Here is a tiny trained network, its code and every weight. The questions are about switching its units off for an input and a class, where a switched-off unit gives its printed mean instead of its output.

import numpy as np


def w(rows, s, z=0):
    codes = np.array(rows[::2]) - 128.0
    scale = np.full(codes.shape[1], s)
    scale[-1] = z or s
    return codes * scale


def f(y):
    return np.maximum(y, 0)


def log_softmax(a):
    a = a - a.max(-1, keepdims=True)
    return a - np.log(np.exp(a).sum(-1, keepdims=True))


def net(x, mask):
    res = np.array(x, float).reshape(1, 4) / 4 @ E
    y = f(res @ A[0][:, :-1].T + A[0][:, -1])
    res = res + np.where(mask, y, B[0][:, -1]) @ B[0][:, :-1]
    return log_softmax(res[-1] @ U[:, :-1].T + U[:, -1])


A, B = {}, {}
E = w([
[209,127,126,88,45,19,254],'x0',
[172,119,148,27,252,169,209],'x1',
[229,37,98,88,123,128,19],'x2',
[72,54,19,177,213,45,136],'x3',
],0.0094)
A[0] = w([
[106,146,106,228,40,77,68,89],'neuron 0',
[155,198,159,117,105,199,93,101],'neuron 1',
[81,95,92,194,161,28,111,133],'neuron 2',
[195,71,166,169,158,125,45,132],'neuron 3',
[87,77,104,130,186,24,116,126],'neuron 4',
[118,147,110,151,152,200,79,111],'neuron 5',
[129,158,80,39,217,168,170,73],'neuron 6',
[91,92,87,139,191,68,135,99],'neuron 7',
[77,116,85,221,74,50,63,82],'neuron 8',
[97,134,90,142,100,185,110,118],'neuron 9',
[190,116,127,102,69,38,168,154],'neuron 10',
[93,185,124,126,186,159,22,128],'neuron 11',
[50,215,108,174,136,146,180,108],'neuron 12',
[175,64,119,55,166,131,82,131],'neuron 13',
[109,105,115,130,117,149,118,1],'neuron 14',
[187,183,214,69,101,191,115,139],'neuron 15',
[54,176,178,187,148,140,201,115],'neuron 16',
[70,180,132,185,112,137,187,120],'neuron 17',
[111,47,62,200,221,101,155,98],'neuron 18',
[52,109,153,144,110,153,61,129],'neuron 19',
[123,83,119,144,106,165,152,89],'neuron 20',
[114,190,199,84,79,170,114,77],'neuron 21',
[112,95,99,142,166,114,130,87],'neuron 22',
[47,207,142,206,124,113,164,132],'neuron 23',
[61,144,53,123,156,228,59,157],'neuron 24',
[87,169,161,134,180,163,73,119],'neuron 25',
[183,39,89,81,136,151,76,125],'neuron 26',
[48,229,156,140,133,108,187,124],'neuron 27',
[175,81,122,74,94,115,57,131],'neuron 28',
[154,132,129,120,42,50,156,135],'neuron 29',
[196,23,101,142,82,153,76,93],'neuron 30',
[125,174,231,136,42,183,99,83],'neuron 31',
[151,120,153,52,246,140,169,73],'neuron 32',
[91,127,127,149,180,207,79,150],'neuron 33',
[160,83,117,138,123,54,182,131],'neuron 34',
[83,86,139,145,156,210,92,157],'neuron 35',
[174,145,137,81,74,13,180,138],'neuron 36',
[180,98,71,121,83,126,65,126],'neuron 37',
[170,107,167,56,245,163,168,81],'neuron 38',
[140,149,176,194,31,149,90,90],'neuron 39',
[142,80,150,127,95,93,53,116],'neuron 40',
[68,82,86,126,159,99,113,117],'neuron 41',
[79,150,98,178,27,83,62,71],'neuron 42',
[153,62,119,128,102,138,142,46],'neuron 43',
[191,147,212,93,90,200,81,110],'neuron 44',
[64,114,138,144,172,197,78,140],'neuron 45',
[97,86,37,169,150,118,114,91],'neuron 46',
[48,194,166,157,167,148,185,111],'neuron 47',
],0.012,0.0068)
B[0] = w([
[145,222,215,202,192,219,207,226],'neuron 0',
[32,107,164,75,128,107,50,203],'neuron 1',
[55,94,160,55,158,123,19,221],'neuron 2',
[194,28,47,171,147,114,163,214],'neuron 3',
[33,118,169,70,107,104,56,221],'neuron 4',
[178,172,128,117,72,85,177,198],'neuron 5',
[135,200,198,217,206,235,171,225],'neuron 6',
[41,71,163,61,136,120,62,207],'neuron 7',
[107,190,209,201,202,241,121,223],'neuron 8',
[164,157,149,95,86,139,119,167],'neuron 9',
[187,189,143,81,43,53,185,237],'neuron 10',
[186,196,136,73,73,86,180,230],'neuron 11',
[177,56,46,178,153,106,121,206],'neuron 12',
[186,48,58,200,142,138,147,232],'neuron 13',
[139,118,122,120,132,116,133,130],'neuron 14',
[22,93,144,89,141,105,44,248],'neuron 15',
[158,57,55,184,177,78,132,209],'neuron 16',
[168,54,35,171,158,109,142,196],'neuron 17',
[6,85,166,64,144,118,42,246],'neuron 18',
[162,187,153,104,66,121,197,201],'neuron 19',
[142,124,136,131,132,141,114,128],'neuron 20',
[39,101,142,73,185,109,31,207],'neuron 21',
[78,135,148,92,155,124,71,172],'neuron 22',
[182,56,36,175,191,103,166,215],'neuron 23',
[211,177,172,52,52,55,148,249],'neuron 24',
[192,154,170,85,93,79,175,204],'neuron 25',
[184,57,67,186,154,115,106,235],'neuron 26',
[149,69,37,176,155,74,125,215],'neuron 27',
[179,31,55,181,167,98,127,211],'neuron 28',
[170,188,176,65,34,86,184,219],'neuron 29',
[195,20,53,193,175,92,139,217],'neuron 30',
[32,74,159,76,152,103,60,232],'neuron 31',
[130,201,220,188,160,230,187,243],'neuron 32',
[192,170,159,78,55,51,182,230],'neuron 33',
[128,207,148,65,56,51,160,203],'neuron 34',
[181,153,155,76,50,84,163,220],'neuron 35',
[199,196,138,51,29,38,175,243],'neuron 36',
[206,25,56,190,142,121,155,202],'neuron 37',
[142,186,210,213,210,255,205,255],'neuron 38',
[53,166,222,170,219,201,113,211],'neuron 39',
[151,76,83,192,169,140,145,186],'neuron 40',
[74,100,159,88,125,112,100,196],'neuron 41',
[142,179,234,192,184,231,193,217],'neuron 42',
[140,142,113,145,134,108,152,149],'neuron 43',
[22,84,152,78,166,96,27,236],'neuron 44',
[172,165,130,84,72,78,163,228],'neuron 45',
[35,84,151,87,128,98,66,204],'neuron 46',
[191,45,41,197,154,77,151,209],'neuron 47',
],0.0093,0.015)
U = w([
[188,178,107,43,19,46,173,161],'0',
[182,26,2,176,147,93,121,122],'1',
[31,83,136,51,127,108,35,3],'2',
[139,179,171,179,164,223,164,135],'3',
],0.015,0.003)

Each question gives the input, the list of numbers given to net, and the class t.
The units are the neurons (one row each of A and B). Each row of codes is followed by its name. A weight is (code - 128) times the scale printed after its matrix; where a second scale follows, it is the last column's (A, B and U).
mask holds one flag per neuron, in row order. A switched-off neuron (its flag False) gives its mean, the last column of its row in B, instead of its output. The means were averaged over made-up inputs and are rounded, as every weight is.
A unit's drop is (log p(t) with every unit on - log p(t) with that unit switched off) / (log p(t) with every unit on - log p(t) with every unit switched off).
unit that matters most: the unit with the biggest drop
top k neurons: the k neurons with the biggest drops, biggest first
drop of u: that unit's drop, to one decimal
input [0,-3,7,8], class 2: top 3 neurons	neuron 18; neuron 2; neuron 4
input [-8,4,-8,-6], class 0: top 4 neurons	neuron 33; neuron 24; neuron 25; neuron 11
input [-8,0,-7,7], class 0: unit that matters most	neuron 24
input [6,8,-4,-8], class 2: top 3 neurons	neuron 15; neuron 21; neuron 44
input [7,3,3,-8], class 2: top 4 neurons	neuron 15; neuron 44; neuron 21; neuron 31
input [-5,-8,6,8], class 2: top 2 neurons	neuron 2; neuron 46
input [-7,2,-8,0], class 1: top 3 neurons	neuron 47; neuron 16; neuron 12
input [-7,8,5,5], class 3: top 3 neurons	neuron 38; neuron 6; neuron 32
input [4,6,-4,5], class 3: top 3 neurons	neuron 6; neuron 32; neuron 38
input [6,3,-7,6], class 1: top 2 neurons	neuron 27; neuron 16
input [-4,-8,-6,-5], class 3: top 3 neurons	neuron 0; neuron 42; neuron 39
input [0,-3,-3,-2], class 1: top 3 neurons	neuron 38; neuron 32; neuron 6
input [-3,1,6,-7], class 2: top 2 neurons	neuron 44; neuron 15
input [6,7,-7,2], class 1: unit that matters most	neuron 27
input [-7,7,7,3], class 0: top 4 neurons	neuron 24; neuron 33; neuron 11; neuron 35
input [6,5,6,8], class 2: drop of neuron 18	0.3
input [7,-8,2,-3], class 3: drop of neuron 42	0.7
